array([[-26,  48, -31,  13,   9,  -1],
       [ 35, -61,  37, -58,  48, -57],
       [ 47, -22,  62, -54,  49, -66]]): 48

array([[-35,  -7,  38, -47,   9, -51,  51],
       [-41,  -8,  29, -20,   4, -42,  43],
       [ 62,  23, -17,  12,  -7,  57, -37]]): -7

array([[-52,  25,  18,  -6],
       [ -4,  -1,  26, -41],
       [ -5, -26, -57,  28]]): 25

array([[  9,  -9, -10,  -2],
       [ 78,  -9,  17, -20],
       [-41,  30,  21,   5]]): -9

array([[-20,  20, -14,  -1],
       [ 10,  48,  14, -41],
       [ -6,  65, -16, -51]]): 20

array([[-38,  57, -32, -28, -38, -44,  51],
       [ 28,  -6,  28,  29,  31,  15, -11],
       [ 29,   8,  30,  22,  18,  16,   5]]): 57

array([[-73, -67,  64,  63, -34,  53],
       [ -3, -52,   1,  30,  -1, -31],
       [ 19,  27,  70, -15, -60,  12]]): -67

array([[ 30, -52, -15,  41,  -8],
       [ 28, -59, -18,  40, -12],
       [  2,  15,   9,  -6,   3]]): -52

array([[-64, -60, -47,   9,  43],
       [  7,   7,   6,  -2,  -5],
       [  6,   5,  -1,   2,  -3]]): -60

array([[  6, -44,  36,  31,  14,  19, -36],
       [-22,  -2,   8,  -9,  34, -18,  19],
       [-12, -60,  41,   2, -15, -42, -42]]): -44
---
-14,42,-32,-29,41,45,-60
-1,25,43,-3,-17,25,-50
15,-3,-30,-59,-9,-18,73
-> 25

32,-66,-44,-10,12
-30,22,45,47,11
-> 47

-12,-32,42,17
-39,-36,77,30
-3,22,-12,-12
-> 77

16,-76,29,-50
-7,17,-21,-5
-> -21

53,7,-24,-32,28,-43
-53,-14,26,20,-47,22
-47,-21,19,-10,-65,-18
-> -47

-10,3,-18,1,14,-4,0
42,10,-19,42,0,-57,0
-8,20,-6,16,0,-22,-4
-> -57

66,-38,-2,12
-1,-14,-11,-38
-> -11

-4,1,2,-34,3,-4,-3
22,-3,-9,-26,-15,22,17
-76,10,30,-55,52,-74,-58
-> 22

10,-7,-58,51,-50,-52
-15,12,58,-3,19,-20
0,-16,15,13,14,66
-> 19
---
[[-38  37  20 -28]
 [ 35 -49 -66  -8]] out 37

[[ -2  16   4  27  10  32  30]
 [  1 -33  -9 -53 -18 -59 -55]
 [  2  -6  -1  -9  -5 -15 -14]] out -33

[[-15 -48  17 -11 -28 -35 -58]
 [ 11  -9 -16 -10   1  -7  11]
 [-12 -23  17  11  -6 -15 -40]] out -9

[[ 13  15  30 -39  17 -32  25]
 [  9  57 -42 -17 -24 -15  21]
 [-52 -67  33 -26  -5 -37   4]] out 57

[[ -2   0  -3   1 -10]
 [ -8  -5 -16   5 -62]] out 0

[[-33   5 -15 -16 -17  14  50]
 [-19  73  25  44 -42  -5   6]] out 5
---
434  821  355  275  243 -> 434

63  44  43  75  21  51  18
24  21  33   0  19  71  33
-> 71

 3  66  94  72  92 -> 92

149   74  119   91   34  212 -> 149

1932  9322  2468  2673  2059  6606 -> 6606

175  197  211  140    8  105 -> 197

 95  840  508  405  355 -> 508

 156  -565   207   424  -173
 341  -342   191   557   182
 283   -75  -133    27   123
-> 424

8953  1804  5952  4876 -> 5952

4  2  3  3  2  7 -> 4
---
array([[ 73, -43, -41,  71,  29,  35],
       [ 12,  32, -32,  26,  -3,  70],
       [  5, -27,  -8, -27, -15,  33]]) --> -41

array([[ -1,  32, -28, -11, -45,  40,  -7],
       [-24,  32, -41, -25,   3,  72, -40],
       [  9,  14, -12,  -9, -52,   3,  13]]) --> -28

array([[ 58,  28, -48, -45, -46, -40],
       [ 74,  10, -37, -47, -39, -45],
       [-80,  28,  49,  42,  47,  49]]) --> -48

array([[ 45, -19, -38,  -9, -43,   5],
       [ 41,  -9, -64, -17,  17, -28],
       [-32,  69, -21,  -4,   0,   9]]) --> -38

array([[ 28,   2, -21, -13,  11,  -5],
       [-18,  51, -19,  39,  34,  35],
       [-51,  77, -70,  75,  56,  71]]) --> -21

array([[ 25,  34, -13, -28, -48],
       [ 13,  67,   8,   2, -44],
       [ 13,  -6, -12, -25,   3]]) --> -13

array([[  0, -31,  41, -62, -37,  30],
       [ 13,  -3, -70,  76,  12, -36],
       [ -5,  69,   2,  32,  73, -40]]) --> 41
